Below is a small trained network, with its code and all its weights. Each question gives an input and a class and asks what happens when units are switched off, that is, made to give their printed mean instead of their output.

import numpy as np


def w(rows, s, z=0):
    codes = np.array(rows[::2]) - 128.0
    scale = np.full(codes.shape[1], s)
    scale[-1] = z or s
    return codes * scale


def norm(h):
    return h / np.sqrt((h * h).mean(-1, keepdims=True) + 1e-5)


def f(y):
    return np.maximum(y, 0)


def log_softmax(a):
    a = a - a.max(-1, keepdims=True)
    return a - np.log(np.exp(a).sum(-1, keepdims=True))


def net(x, mask):
    res = np.array(x, float).reshape(1, 6) / 4 @ E
    u = 0
    for l in range(4):
        y = f(norm(res) @ A[l][:, :-1].T + A[l][:, -1])
        res = res + np.where(mask[u : u + 5], y, B[l][:, -1]) @ B[l][:, :-1]
        u += 5
    return log_softmax(norm(res)[-1] @ U[:, :-1].T + U[:, -1])


A, B = {}, {}
E = w([
[136,43,139],'x0',
[131,119,95],'x1',
[177,145,200],'x2',
[156,194,70],'x3',
[197,147,98],'x4',
[253,126,41],'x5',
],0.0056)
A[0] = w([
[222,159,175,197],'0.n1',
[197,178,80,57],'0.n2',
[174,27,44,61],'0.n3',
[50,119,1,16],'0.n4',
[53,196,57,1],'0.n5',
],0.0088,0.0025)
B[0] = w([
[168,50,166,252],'0.n1',
[93,149,144,227],'0.n2',
[142,105,98,229],'0.n3',
[180,129,135,215],'0.n4',
[142,250,159,199],'0.n5',
],0.013,0.0039)
A[1] = w([
[255,103,165,78],'1.n1',
[233,125,24,255],'1.n2',
[234,90,193,85],'1.n3',
[79,190,160,200],'1.n4',
[75,183,101,97],'1.n5',
],0.0088,0.0029)
B[1] = w([
[219,180,50,224],'1.n1',
[36,188,80,253],'1.n2',
[205,109,58,222],'1.n3',
[28,25,182,205],'1.n4',
[253,162,222,156],'1.n5',
],0.006,0.0062)
A[2] = w([
[149,230,135,78],'2.n1',
[104,207,161,131],'2.n2',
[9,118,239,253],'2.n3',
[254,158,205,202],'2.n4',
[202,222,72,89],'2.n5',
],0.0078,0.0013)
B[2] = w([
[186,44,254,188],'2.n1',
[140,91,238,181],'2.n2',
[108,79,128,255],'2.n3',
[181,189,108,224],'2.n4',
[34,125,210,231],'2.n5',
],0.0091,0.0057)
A[3] = w([
[15,38,142,59],'3.n1',
[245,60,157,249],'3.n2',
[172,145,138,204],'3.n3',
[130,93,174,237],'3.n4',
[149,190,100,190],'3.n5',
],0.012,0.0021)
B[3] = w([
[55,49,96,215],'3.n1',
[209,253,138,253],'3.n2',
[102,198,178,182],'3.n3',
[132,35,105,207],'3.n4',
[14,98,47,171],'3.n5',
],0.0064,0.0078)
U = w([
[207,219,105,254],'0',
[86,147,18,34],'1',
[119,160,246,40],'2',
[32,20,181,173],'3',
],0.014,0.00088)

Each question gives the input, the list of numbers given to net, and the class t.
The units are the neurons (one row each of A and B). Each row of codes is followed by its name. A weight is (code - 128) times the scale printed after its matrix; where a second scale follows, it is the last column's (A, B and U).
mask holds one flag per neuron, layer by layer. A switched-off neuron (its flag False) gives its mean, the last column of its row in B, instead of its output. The means were averaged over made-up inputs and are rounded, as every weight is.
A unit's drop is (log p(t) with every unit on - log p(t) with that unit switched off) / (log p(t) with every unit on - log p(t) with every unit switched off).
The circuit of an input: a set's keep is (log p(t) with only the set's units on - log p(t) with every unit switched off) / (log p(t) with every unit on - log p(t) with every unit switched off). Starting from the 12 units with the biggest drops (on a tie, the unit counted first), units are removed one at a time, each time the one whose removal leaves the highest keep (on an exact tie, the one counted first), for as long as the keep stays at least 0.8.
circuit, biggest first: the units of the circuit, biggest drop first
unit that matters most: the unit with the biggest drop
top k neurons: the k neurons with the biggest drops, biggest first
k most important neurons of layer l: the k neurons of layer l with the biggest drops, biggest first
drop of u: that unit's drop, to one decimal
input [-2,-3,5,-1,1,-5], class 3: unit that matters most : 0.n4
input [5,7,-7,6,4,-4], class 2: circuit, biggest first : 0.n5, 2.n5
input [-6,-1,1,5,-6,-5], class 3: 2 most important neurons of layer 2 : 2.n3, 2.n4
input [-4,5,1,-2,6,-5], class 3: circuit, biggest first : 1.n4, 2.n3
input [5,1,0,5,6,-1], class 1: top 3 neurons : 1.n2, 2.n1, 0.n3
input [8,0,-7,6,4,-5], class 1: circuit, biggest first : 0.n4, 1.n2
input [-7,4,-1,8,8,3], class 2: circuit, biggest first : 2.n5, 0.n2, 2.n1, 1.n3
input [-2,4,-6,3,-1,-6], class 2: top 2 neurons : 0.n5, 1.n5
input [1,-5,-5,5,-2,7], class 1: top 2 neurons : 1.n2, 3.n2
input [-1,-2,-6,-5,-2,4], class 1: top 2 neurons : 1.n2, 0.n1
input [7,-4,-1,2,1,8], class 1: top 3 neurons : 1.n2, 2.n1, 2.n2
input [7,8,-3,1,4,-1], class 1: top 2 neurons : 1.n2, 0.n1
input [4,-1,-3,3,5,-3], class 1: 4 most important neurons of layer 0 : 0.n4, 0.n3, 0.n1, 0.n2
input [-8,4,0,-2,-5,8], class 2: circuit, biggest first : 2.n5
input [-4,3,-5,8,-3,8], class 2: 3 most important neurons of layer 0 : 0.n2, 0.n5, 0.n1
input [8,-8,-6,-7,-7,8], class 1: top 2 neurons : 2.n5, 1.n4
input [3,-7,-7,-3,7,-2], class 1: top 2 neurons : 0.n1, 2.n1
input [-6,1,-5,6,-2,7], class 2: 2 most important neurons of layer 0 : 0.n2, 0.n5
input [1,4,4,7,1,-6], class 3: drop of 2.n3 : 0.5
input [7,-1,-2,-7,1,7], class 0: circuit, biggest first : 3.n2
input [2,6,-5,-1,-3,3], class 1: drop of 1.n2 : 0.4
input [-2,6,1,-4,-7,4], class 1: drop of 2.n1 : 0.1
input [-7,-2,-3,4,-2,8], class 2: drop of 0.n2 : 0.4
